Each row is followed by its class number.
[-42  86  65  54   4  -5  35  -6  53  13  59 -13  -9  84   5  26 -18  93
  -2 -24 -25  49 -42  -2 -40 -50  30  11  44 -34 -27  55  -9  -7  37 -18
 -73 111   5 -24 -75] | 7
[-126   -2 -106  138  -98  -31  -18  -46 -135  106  -81  -68  -90   92
 -113  -37    5   88   -9  -65   27  -76  -63  149  139 -175   26    2
   51  136   35   13   92   15  -80   22 -127 -114   74   10    4] | 6
[-109    0   97  -60  -60  -58   -5    4   23   45  -16   -2   45  -94
   13   -3   38  159 -132   23  -69  -29  -70  -22  -18   -1  -29   56
   29  -24  -79  -43   18  -40   80   24   35   70  -22  116  -51] | 3
[   8  -99 -151 -114   61   27  -68   60   56  -19  -39   66  -83  -63
   32    2  126   -9   34   -7   75  -21  102 -141  -33  -81  -68  -17
    9   26  -30   -5  -26   25 -112  -92   -3  -63   71   21   79] | 3
[ -62  -85 -142   29   35   14   -6   71   27   24   17 -101    2   55
   76   79  124   68  116   -3  161   33  -42 -149  -59    5 -113 -100
    4  -53   13    8  -39  -23  -52   78  -39 -106   21   56   75] | 7
[ -43  -46  143  273 -140  -49  147   53  122 -250  139 -110  276  108
    7 -127 -221   84  137  -97 -128  131 -210  136  -50  -66   57  149
  -36 -121 -123 -273   22  143  153   92  -33  361 -260   33 -155] | 0
[ -27  151 -128  218  104  -50   29  -88   13 -420   91  129    9  -97
  235   74 -184  -74   69 -196  -97   75  110  -12 -103 -219  137  162
  176 -117 -383 -103 -143  226 -192 -146 -118  405  -58 -182  -76] | 8
[-101   23  156   75  -64  -20   80  -30  -58  -56   59   21    9   -5
  -85  -43  -63   78   65  -49  -52   13   38   50  -54  -73   17  -74
   80   83  -73  -58   29   11   98  -40  -63  120  -79   63  -88] | 6
[-169   62  287  214 -132  -48  127 -171 -185  -79  115   42   54 -159
  -18   30  -99   95 -275  113 -103    8   25   94  -59   52  151    0
   37  -11  -29 -272   33  170  117   34  105   34 -222   11  -93] | 8
[-203 -189  202 -222  167 -360 -441  -12  228 -495   73  254 -172  -55
   67 -309   31 -437  -83 -274   48 -163  326   21  227 -249 -115  158
 -126 -542 -270 -317  -42  365 -325 -174   15   22  -95 -389  310] | 4
[-172 -135   95 -147  -44 -101  -64   58    9  117  -89   10   57 -105
    2   46   86   44 -113  122  -77  -66   24   15  -42  135  -37   27
  -14  -46   53   15   34   11   43   42   89  -43    4   53   79] | 4
[-160 -195 -132   78   15  -70 -213  -87  -48   30 -200 -172   74 -300
  -69   98  204   19  -64  266  -97   44   72    4 -106  -64   71 -199
   21  177   16 -208   44   81   13 -119 -119 -259 -124   56   33] | 6
[ 104   51 -106  259  160  -77 -142   28  -13   -9  109 -119   -2    4
   -4   18   -7  148 -149   73  -64 -107  198 -123 -215  170   33  -97
   43 -181  -70    1  -10  -50 -225   64  -61  -93  -25   23  -70] | 5
[ -45 -125  -53  -19   38   81  -60  -33   92 -202   -4 -127   91 -131
   23   -7   18 -128   23  132  150  -36   10   10  -25  130  -33    6
 -117  -36   99 -153   18   11   -2   10  133 -188   39  -47  107] | 0
[-166  -69  -31   50   77   34   46  -32   -8 -119   39 -120  -49   72
   90   72  135  133   28 -138  230   99 -125 -201    1  -34 -217  -70
  -18  -61    8  -54  -61  -30   56   96  -29  -37   25   79   22] | 8
[-85  34 152  39  47 -55  19  27  16 -11   5 -19  24  44 -41   0 -36  81
 -42 -29 -40  12  -1   9 -24 -21  40  -3  55 -43 -78  36 -19   2   3 -22
 -55  80 -20  -6 -33] | 6
[ 151 -141  159  -40 -134   34  256  369  -50  310  -81  -36  -78  387
 -255 -246  105   75  383 -195  132  -19   93  -26   65 -226  -23  -39
  163  179  431  280  199 -165 -136   95  145 -104  -31   24  -18] | 8
[  51   -1   84  -34  -85   20  334   71  109 -147   42  -18  -44  180
   -9   32   -2  -44   59 -103  -46  221   58  -56 -104   85  -61 -144
   66   69 -214 -118  -91  -13  151 -110  -83  142 -117  136  177] | 1
[-189   62  -81   72   96  -65   12   61  -23    2  117  -93 -134  117
   80   38  -26  140  -85    0    4   10  -80  -22  -14   26   20 -105
   61  -39  -52   -3  -23  -42   24  132  -62  -36  -15   47   43] | 5
[   5  -84 -253   15   45   24 -109   87  134   12   17  -99   52   45
    1   32   45   22  171    6  180    7   67 -138 -111  -15  -32  -77
   17  -41   59  -29  -19  -44  -87   97   27 -131   51  -61   46] | 5
[ 157  -25 -570  112   61    5 -132   49  183  142    7 -238   91   33
  138   94  131   66  147  134  -26  141   87 -173 -170  -74  -74 -113
    3  -18   99    4  -40  -56 -182  209  -61 -285  -44   17   34] | 0
[ -35   44  -99  138   59  -30 -108  -30    4   -1   42  -77   -4  -83
   49   74    7   48  -67  -20  101  -68   21  -50  -27  -41   -9   35
   15  -70   66  -31  -10  -12  -63  101   32  -93  -66  -15  -65] | 2
[ -98   50  -70   62   53  -33  -50   11   46   49    6  -79  118    1
   17   30   67   84  -98   48   56    7   14  -89 -116    6  -29   21
   31  -96    5  -59  -30   25  -68   96   24  -30  -17   23   20] | 3
[ -33 -102 -100  169   35  116   25 -145   -4  137  -19  -84 -132 -130
  109  309  199   32 -108  295   65    8   -3  152  -35   36  -53 -201
  -45  136  126 -114  -55   21  240  142 -151 -300   31   56  -75] | 5
[-17   6 -11  -4 -27 -22  -4  11  16  50 -43 -36  -3  51 -50 -46  43  94
 -21 -15 -34  30  12  44  45 -52 -40 -11  13  39  -4 -18  23 -13  20 -18
 -37 -16  23  21 -38] | 5
[ 185 -221 -305   12 -247  -25 -544   61  -76  899 -214 -229  335 -351
  240 -120  218  -96  472  411 -172   20  239  -40  -48 -349  -82 -449
 -103    0  190   65   24  349 -489  173  147 -513 -170 -235  -94] | 8
[-110 -106  -85   34  116   56  -35  -41  -55   59 -118 -152    9   -5
  -14   26  112  131   17   98  216 -108 -124 -175    4   15  -84  -44
 -104  -15  177   28   38  -86   26  167   39 -230  141    0  -42] | 0
[  87  -58  240  -86  -63  -15   -4   80   70  132  -63   16   87   18
 -103 -117   51  -27   72  -13   60   16   99   29   18  -75  -61  -22
   46  -25    5  -11    2  -24  -64  -53   57   23    2   12  -30] | 2
[-119  -36 -109   23   24   14  -31  -57  -37  -13    8  -22   43 -136
   31  119    8 -112   22   57  114  -25   25  -26    7  -12  -37   -6
  -19   28   63 -129  -48  109  -71    7   81 -159  -46  -20   53] | 6
[ -76  -54 -114  -25   37  -10 -157  114   79    0  158  -46   94    0
   89   82  100   71    9  -94   97  100   26 -154 -109   85 -113    2
   22 -114  -44    3  -86   36  -80   -5   63  -42  -33   52   31] | 1
[  28   50 -109   92  -28  -46  -40  -36   18   -3   16  -24  -12   46
  -33   20  -29   23   -3  -43  -62   33   35   30   13  -49   27   20
   53   19  -20   15    5   35  -57  -27  -91  -39  -17  -45   26] | 2
[ -33   85   59   18   13  -94   42   27  -15   19  -13    7  -78   66
   38  -63  -20   99   -2  -57 -114   26   -4  -60   27 -135    5   33
   74  -50 -159   37  -23   18  -39    0  -40  106  -22   15  -59] | 5
[ 111   86  -83   74   66  -40  -45   28   53  191   38 -145  -67  227
  -44   90   30  171  -42  -50  -63   55  -58  105   87 -146    7  -67
   33  -65   18  209   -4 -119  -51  184 -128  -47  -20  -48 -158] | 2
[  99  -93 -491 -181   91 -158 -295    9  261  328  121 -284  268  164
  -91  174  319  152  209  520  -81   71  250   57 -105  343 -219 -628
 -248 -332   96 -200    0  188 -113  296 -142 -627   50  -54   69] | 7
[   2   94  229  241   93  -34  334  -66  -23 -277   71 -165  120  214
  -34 -157 -209  225  -84 -205  132  341 -117 -127 -132  165  -86  147
   -9 -194  -26  -71  -95  -99 -150   10    0  208   32  206  -22] | 1
[  44 -168 -308  -24 -269  139   -5 -249 -164 -175  -11   58    0 -368
   56  -10 -267  219   75  186  -61  -38 -115  120 -388  107  118  -37
  -10  382  132 -254  165 -237  325 -164  -43  -33 -122  140 -149] | 2
[ -62   87   46  200   54  -76  127  127   16 -164  104   12  -20  190
  -76    2  -31  177    7 -222  -48  160  -40  -93  -72   -4   33  133
  198  -63 -145  108  -55 -116  -53 -124 -168  316    3  142  -23] | 2
[ -36   45  210  -42   23 -111 -110   64 -155   24  162   81  -97  -15
  191  -92 -161   61  -29 -189 -169  -21  -56  -26  -28  -26   19   91
  121  -44 -177  126  -38   -3  -83  -39  115  212 -146  -46 -228] | 8
[  14  -44 -110   80   70   26    2   55   26  -40   12  -89  -11  132
   27   28    8   82  118 -108  204   29  -23 -123  -54  -94  -73  -40
   26   -7    7   -9  -43  -22  -59   65  -62  -49   52   -6  -30] | 1
[-141 -157  -36   -6  -16 -123 -113   38   64   45    1  -52  -14  -92
   45   41  134   37   49  118 -119   98    9 -115 -102  -40  -73 -110
   37 -113 -109 -100  -39   70  -12  -22 -133  -35  -51  104  159] | 5
[   5   42  148   23   50  -24    9   30   -8   -2   30   69  -50   -4
  -52  -19   29   64  -55  -39  -57  -46  101   29   17  -82   21    4
   52   18  -52   63  -11  -23  -52  -54    1   70  -61   28 -101] | 8
[ -59   54  -28  103  -76   23   49  -20   54 -103   88  -16   59  -28
   40   53  -42   -5   -2  -48  -21   -8    4   48  -42   -3   18  -19
   42    0  -24  -90   14  -15   88   15    1  106  -60   -2  -80] | 1
[-14 -51   5 -16  -4 -36 -68 -20 -43  82   0 -21  29  -4 -82 -13  52  82
   3 -31 -69 -28  57  32  20 -68 -32 -48   9  10  -4  52  45  -2 -61 -39
 -43 -75   5  -4 -71] | 6
[ -27  -47  -49  -49   42   36   17  -10    0  -83   -3    4   62  -11
   -6   52   77   69   24  -22  122   77  -19  -40  -41   28 -100    0
    3   21  -47  -61  -35   18   -3  -59  -36   27   46   77    4] | 7
[  36  -17 -337   78  197   20 -201   23   72 -167   68 -195  111   99
  186   67  158   36   94 -159  346   39  -70 -171  -16   19 -232   70
  -74 -211   22  -81 -107  -44 -109  209   59 -169   62  -41 -124] | 4
[ -36  -26  -74  141   12  -13   10  -65 -100   33   46 -206  -11   47
  -10  -48   -5  266  -13  -77   13  -62  -85  -53  -29  -95  -22   68
  -81  -98  -68   62   53 -101  -46  122   -2  -97   20   37 -141] | 4
[ -36   90  604 -240   12   20 -143 -165   36   13   40   59 -140  -43
  -94  -31  -83  107 -141   69  -24  -53 -202   18  107  -18   64  -29
  -52  -11 -143   51   25 -118  396  -66   75  183   84 -151 -409] | 4
[  28   60  -74   14  -11  -77  -93   23   42  -14   50   43  -95   -1
   42  -15   10  -20   94  -38 -117   29   75  -79  -46 -125   21   19
   82  -62 -107   22    0   79  -57  -97 -112   72    4  -40   46] | 4
[ -36   81   34   27   84  -56   50   84    3   37   49  -13  -27  191
  -54  -37  -66  112   60  -77   33   57  -70  -79  -18   14  -18  -18
   32   21  -13   56  -20  -58   65   85  -25  111  -30   64 -118] | 5
[  30  -25  -38 -112   73   -4 -125   17   52  106 -101    7  -82   49
 -107  -58   64   31   63   -9   48   38   38  -61   52 -143  -21   53
   17   50   63   40    4   35  -49  -40   -6  -20  142  -80  -88] | 5
[ -14   76  187   86  -99   16   80   -3   17  -62   80   10   33    1
    0  -88 -134  -24   31  -84  -88  -43   -8   94    0 -129   83   37
   71   22  -64  -15   39  -23   24  -69   13  149  -84  -20 -104] | 6
[ 146  -59  160 -116   10  -57  -59  195 -108  195  -60  -27    6  186
  -41 -134  110   48  -41   60   88  -39  -45   31  149   38 -102   91
  -68    0   -9  -61    8   47  -59  -51  105 -137  -11   21 -192] | 7
[-224  -77   29  229  149   94  354 -243 -199 -135   44 -212  252 -300
  144  215  -50  416 -248  267  132  205 -115 -146 -281  577  -81 -340
 -141   30  138 -234 -100 -260  155  275  264 -116 -171  320 -310] | 4
[-119   -1  236  -48   78  -48   56   56   81   68   37  -82   65   -5
  -41   51   73   21  -17   20   85   18   46  -21   33   47  -67 -163
   -6 -104  -77  -79  -73   76   -2   81  131  -55 -124   18   19] | 5
[ -20   91   21    4  -80 -105  -38   37   68   46   62   18   70   60
  -22  -23 -122   31   59    2 -101   35  -19  -30  -42  -32   43   53
   51  -39  -75  -79  -29  102   30    6  -32   64  -68  -26   17] | 1
[ 29  47 174  28  36 -50  32  38   5 -60  45  67  44  23  12 -10 -78  47
 -50 -31 -59  26  20  22 -45 -23  28  27  66  -3 -48 -21 -22  45   7 -67
 -49 104 -79  42 -77] | 6
[  11 -116  -85    2  162   10   -2   88   20  -28  -37 -125   15   38
   91   66   95   40   59   -4  184   34  -17 -169  -52  -10 -115 -102
    2  -29   21  -27  -76  -78  -28   83  -32 -172   12   11   44] | 1
[ -29   -6  -39  -14   38   19   21   43   14   19   12  -55  -14   19
  103   43   68   66   38  -32  115   54  -50 -149    2   -4  -90  -53
    7  -48  -19  -25  -57   -2    1   41   59  -52    9   22  -20] | 5
[-40  65  11  79  -5 -20  77  10  -7 -15  22 -30   5  84   5   1 -24  72
   3 -85 -16 -16 -18 -32 -31 -65 -15  17  55  -4 -27  13   1 -34  26  27
 -25  92 -40  21 -56] | 0
[  78   56  -82   46   93  -45  -29   -1  112  -59  -43  -57   77   51
   23  -32  -30  -47   39  -36  -96   87   44    4   -1 -141   82   72
   30  -62  -26   14  -41   51  -91  -43 -117   52   17 -146   33] | 7
[ 101  -19 -337  -42  321  -50  204  115 -185   56 -123 -142 -140  170
   45  -60   90  -50  176 -176   84   -5  -16 -205   88 -104 -180  169
    8  -23  -97  148  -94   -5 -330  104  -66 -200   97   86  258] | 7
[ -11  -18  110   93   31  -28   51  -75   -8 -108  -18   39  115  -68
 -138   34  -65  -47  -86  -18  -92  -17   80   24  -78   72   91  -84
   24  -12  -30  -47   14    9  -26  -88  -70  109  -68   -2   42] | 1
[ -69   29 -151  253   88  -46   77  -18 -159 -111   13  -63  -40   89
   -5   94  -73  116   -6 -176   61   74  -66   10  -47  -11   70   54
   96    2  -19   42  -70  -41 -116   40 -102   21  -57   16   -7] | 1
[ -42   58   78  -97 -192  -40   37  -97   68   55   70  185  -78 -156
   32  -43 -129 -262  198 -128  -53   16  149  130   50 -239  106    8
  115   91  -42  -62  -20  128  -27 -157   90   -4 -113 -151  133] | 5
[  -5   62  134   51   21    7   31    1   28  182   -3  -92  101  -71
   35  -13  -65  190  -78  132   -2 -143 -106 -151 -105  -38   94    3
  -38 -172   11    0   21 -113   46  107   57  -56  -27  -23 -107] | 6
[ -93  -54   21  115  146   51  105    8   34  -91  -35 -165  160  142
  -74   55   88  166    6  -44  190   30 -101  -67  -12  127  -75 -132
  -45  -82   -7  -10  -30 -127   61  160    5   10   58   19 -127] | 5
[ -58  -22 -161  121 -118 -121 -156   18   44   56  104 -166  137  123
   54   16 -103  247   51 -206   64  -67 -123  -66 -143  -32 -117  100
   54 -217    2   -3   34 -147    5  179  -74   50  -25  -24  -75] | 2
[  9 -46 -90   7 -16 -52 -73   4 -18 135 -43 -31  70 -13 -54  39  59  38
  31  35 -42 -54  55  15 -36   9 -28 -26  18 -10  27  26  24   8 -60  20
 -33 -88  14   0  11] | 0
[-123   45 -193  293 -104   46  -44   23   42  -90  259 -251  -55  -33
  120   47  -55   81   85 -108  -87   25 -158 -166 -198 -130   51  169
  113  -78   15   93   77 -215  137  125  -55   60  -70   26  -11] | 1
[ -90 -173    9 -176  128   57 -192  -57   70 -111   14  115 -106 -229
  -19   90   63 -188  -80  161   59   29  152  -73  -49  141  -55  -56
  -80  -19  -18  -49  -81  128  -64 -177   29  -67   76  -59  193] | 2
[ -44   -9  -57   80  -36  -36  -79   45   67  -17   40   27   39   -8
   22   70   25   26  -22   52  -60   47   70    2 -108   39   18  -51
   46  -20   16    0   -2   11  -36  -29  -53   85  -77   20   -7] | 8
[ 103   44 -302  111  226   33  -34  -14   99  125 -187 -212  103   66
    7  119  103  182  -60   53   27   24    4 -123  -46  -55  -10   -4
    1  -66   93  204  -11 -119 -198  138 -102  -67  184  -62 -123] | 2
[  63  104   74   46  -77  -23   -3  -61 -114   29  -41   91   -1  -56
   10  -31 -120   34  -31  -27 -123  -26  -66   67  -18  -57   74   23
   56  127  -56   -4   40   -2   63 -130  -68  167  -76   29 -135] | 4
[-114   80  -43  151  -37    6   81   21  -80    1   59  -15  -63  -21
   -4   59  -66   73   35  -56  -12  -24  -61  -70  -58  -34   69   62
   92  138  -23  -10    9   13   42  -43    8   95  -93   74  -59] | 8
[ -56   44   52   82   44    4  -35  -24   12  -38   61  -12    8   29
   14   47   -1   80  -58  -21   25   18   -6   27  -50  -77    4    9
   69    2   13   16  -12    3  -26    2  -59   75   -6   -7 -102] | 7
[  20   28  219  -31  -36  -61   73  -12  -23   49  -37   42   38  -25
  -73  -91  -61   62  -26    2 -119  -52   52   38   38  -58   39  -12
   41   -1  -63   -5   29   28  -10  -61    7   62  -29    1  -54] | 2
[  71  119 -107   19   49  -31   14  -39   34  126  -61  -39   35   41
  -71  173   53  -29  -84   91  -89   85   99   71  116    8   51 -103
   11  -10    4  -13  -85  144 -116   11  -33 -130   -7  -83   16] | 6
[  31   43   85  -68   -2  -20   33   71 -191   39   67   77 -261   59
  -46  -93  -57  -24   87  -56  -93 -186  102    2   50  -61   59 -118
    7  113  -44  152   75  -75   26  -73   56    9  -86   -7 -127] | 0
[-132 -173  -54   98  -39  103   83    9    9 -177   12    2  171  -76
   -9   76   15   50  113  -11  191   43 -140  -16 -119  177  -10  -84
  -13  150   59 -133   14  -68  115    2   62   65  -95  138  -63] | 8
[  -6  -69 -275    6   -1   15  -83   63   93   22   20   20  -41  158
   -1   87   57  -13  149  -85  111   54   43 -100  -77 -145  -59   11
   75   79  -77   12  -36   84  -48   -2 -107  -11   56  -57   49] | 5
[ 147  -85 -357  -54  -59   94 -180    6   44  -41   88  -14  -45  -87
   68  145  151   35  -48  126  118   36  116 -116  -53  105 -122 -132
  -29   89  105  -98   40   39  -53  -63  -17 -334   65   68  146] | 4
